Below are the code and all the weights of a small trained network. Each question names an input and a target symbol and asks about switching units off, where a switched-off unit gives its printed mean instead of its output.

import numpy as np


def w(rows, s, z=0):
    codes = np.array(rows[::2]) - 128.0
    scale = np.full(codes.shape[1], s)
    scale[-1] = z or s
    return codes * scale


def norm(h):
    return h / np.sqrt((h * h).mean(-1, keepdims=True) + 1e-5)


def f(y):
    return np.maximum(y, 0)


def softmax(a):
    e = np.exp(a - a.max(-1, keepdims=True))
    return e / e.sum(-1, keepdims=True)


def log_softmax(a):
    a = a - a.max(-1, keepdims=True)
    return a - np.log(np.exp(a).sum(-1, keepdims=True))


def net(x, mask):
    ids = ['αζπσφω'.index(c) for c in x.split()]
    T = len(ids)
    res = E[ids] + P[:T]
    r = norm(res)
    for j in range(2):
        rows = slice(3 * j, 3 * j + 3)
        q, k, v = (r @ M[0][rows].T for M in (Q, K, V))
        z = softmax(np.where(np.tri(T) > 0, q @ k.T / 3**0.5, -1e9)) @ v
        o = O[0][rows]
        res = res + np.where(mask[j], z, o[:, -1]) @ o[:, :-1]
    y = f(norm(res) @ A[0][:, :-1].T + A[0][:, -1])
    res = res + np.where(mask[2:14], y, B[0][:, -1]) @ B[0][:, :-1]
    return log_softmax(norm(res)[-1] @ U[:, :-1].T + U[:, -1])


Q, K, V, O, A, B = {}, {}, {}, {}, {}, {}
E = w([
[143,96,203,75],'α',
[138,190,123,104],'ζ',
[181,215,129,77],'π',
[134,68,240,59],'σ',
[104,94,202,82],'φ',
[95,161,250,39],'ω',
],0.015)
P = w([
[140,137,97,191],'0',
[159,197,253,67],'1',
[77,174,173,88],'2',
[121,102,110,132],'3',
[196,121,149,163],'4',
[87,161,161,97],'5',
[120,103,108,130],'6',
[195,121,147,165],'7',
[91,156,157,100],'8',
[119,103,108,128],'9',
[194,122,147,167],'10',
],0.019)
Q[0] = w([
[163,37,156,152],'H0',
[155,96,136,196],'H0',
[52,62,70,64],'H0',
[67,93,1,27],'H1',
[67,140,69,181],'H1',
[71,83,163,108],'H1',
],0.026)
K[0] = w([
[193,36,133,127],'H0',
[160,116,113,170],'H0',
[188,121,127,25],'H0',
[169,116,3,38],'H1',
[107,147,58,175],'H1',
[78,107,116,89],'H1',
],0.03)
V[0] = w([
[109,103,34,105],'H0',
[2,147,138,210],'H0',
[196,144,151,15],'H0',
[247,143,29,67],'H1',
[120,44,193,55],'H1',
[240,183,165,96],'H1',
],0.0092)
O[0] = w([
[161,188,126,221,22],'H0',
[36,131,88,101,135],'H0',
[170,63,127,151,202],'H0',
[198,136,255,119,47],'H1',
[91,200,97,123,253],'H1',
[198,166,124,116,246],'H1',
],0.009,0.0058)
A[0] = w([
[120,207,117,160,71],'N0',
[166,85,63,153,31],'N1',
[101,74,118,76,99],'N2',
[161,65,116,148,100],'N3',
[159,108,61,189,172],'N4',
[69,158,207,133,90],'N5',
[128,31,120,159,239],'N6',
[147,179,141,152,2],'N7',
[87,8,173,211,167],'N8',
[156,66,140,116,160],'N9',
[66,33,168,158,116],'N10',
[71,116,101,100,99],'N11',
],0.019,0.0061)
B[0] = w([
[155,69,27,152,195],'N0',
[186,176,126,32,136],'N1',
[158,141,121,20,244],'N2',
[129,49,93,91,168],'N3',
[94,117,224,123,152],'N4',
[123,109,75,214,208],'N5',
[32,158,50,205,199],'N6',
[54,125,200,176,156],'N7',
[40,102,255,20,156],'N8',
[179,121,133,185,219],'N9',
[209,91,97,200,167],'N10',
[117,137,194,186,254],'N11',
],0.028,0.0065)
U = w([
[48,167,131,145,131],'α',
[122,124,140,40,247],'ζ',
[149,141,52,206,106],'π',
[252,122,135,129,2],'σ',
[157,94,174,191,122],'φ',
[163,146,33,64,150],'ω',
],0.019,0.0042)

Each question gives the input, a string of symbols that net reads in full, and the target symbol t.
The units are the heads (3 rows each of Q, K, V and O) and the neurons (one row each of A and B). Each row of codes is followed by its name. A weight is (code - 128) times the scale printed after its matrix; where a second scale follows, it is the last column's (O, A, B and U).
mask holds one flag per unit, heads first, then neurons. A switched-off unit (its flag False) gives its mean, the last column of its rows in O or B, instead of its output. The means were averaged over made-up inputs and are rounded, as every weight is.
A unit's drop is (log p(t) with every unit on - log p(t) with that unit switched off) / (log p(t) with every unit on - log p(t) with every unit switched off).
The circuit of an input: a set's keep is (log p(t) with only the set's units on - log p(t) with every unit switched off) / (log p(t) with every unit on - log p(t) with every unit switched off). Starting from the 12 units with the biggest drops (on a tie, the unit counted first), units are removed one at a time, each time the one whose removal leaves the highest keep (on an exact tie, the one counted first), for as long as the keep stays at least 0.8.
circuit, biggest first: the units of the circuit, biggest drop first
unit that matters most: the unit with the biggest drop
k most important neurons: the k neurons with the biggest drops, biggest first
heads that matter: for each layer, one digit per head in row order, 1 if its drop is at least 0.15 and else 0, layers parted by /
drop of u: that unit's drop, to one decimal
input ζ ω φ ζ ζ ω φ, target α: 2 most important neurons -> [N6; N11]
input α φ ζ ζ α, target σ: circuit, biggest first -> [N9; N5; N11]
input ζ ω ζ α π ζ φ α ζ ζ σ, target π: heads that matter -> 01
input α ζ ζ ζ α ω α ζ α σ, target ω: unit that matters most -> N2
input ω ω ζ, target π: 4 most important neurons -> [N0; N2; N11; N8]
input α ζ ζ α φ ζ α ω ζ ζ ζ, target σ: 4 most important neurons -> [N6; N5; N11; N2]
input ζ ζ σ α π σ σ α, target π: 3 most important neurons -> [N6; N9; N2]
input α ω α α ω φ ζ ω ζ φ α, target σ: heads that matter -> 01
input φ α α, target ζ: 2 most important neurons -> [N2; N6]
input ζ π ω ζ ζ α ζ α, target π: 4 most important neurons -> [N6; N2; N9; N11]
input α α ω α ζ, target σ: 2 most important neurons -> [N6; N2]
input ω ω ω φ σ ζ ζ φ, target ζ: 2 most important neurons -> [N8; N1]
input ζ φ π, target ω: 2 most important neurons -> [N11; N5]
input ω ω ζ ω φ π α, target ω: 3 most important neurons -> [N2; N6; N1]
input φ ζ φ ζ σ ζ ζ α φ ω φ, target α: unit that matters most -> N11
input ζ ζ ω ω α ζ ζ σ ζ ω, target ζ: 3 most important neurons -> [N2; N6; N9]
input σ φ ζ ζ ζ, target ω: 4 most important neurons -> [N11; N0; N9; N5]
input α ζ ζ π, target σ: drop of N7 -> 0.0
input φ α ζ π φ ζ ζ ζ ζ ζ ω, target α: drop of H1 -> 0.2
input ζ ω ζ ω ζ φ π ζ ω π ω, target π: drop of H0 -> 0.2
input φ ω ζ ζ α ζ α φ π ζ, target φ: circuit, biggest first -> [H1]
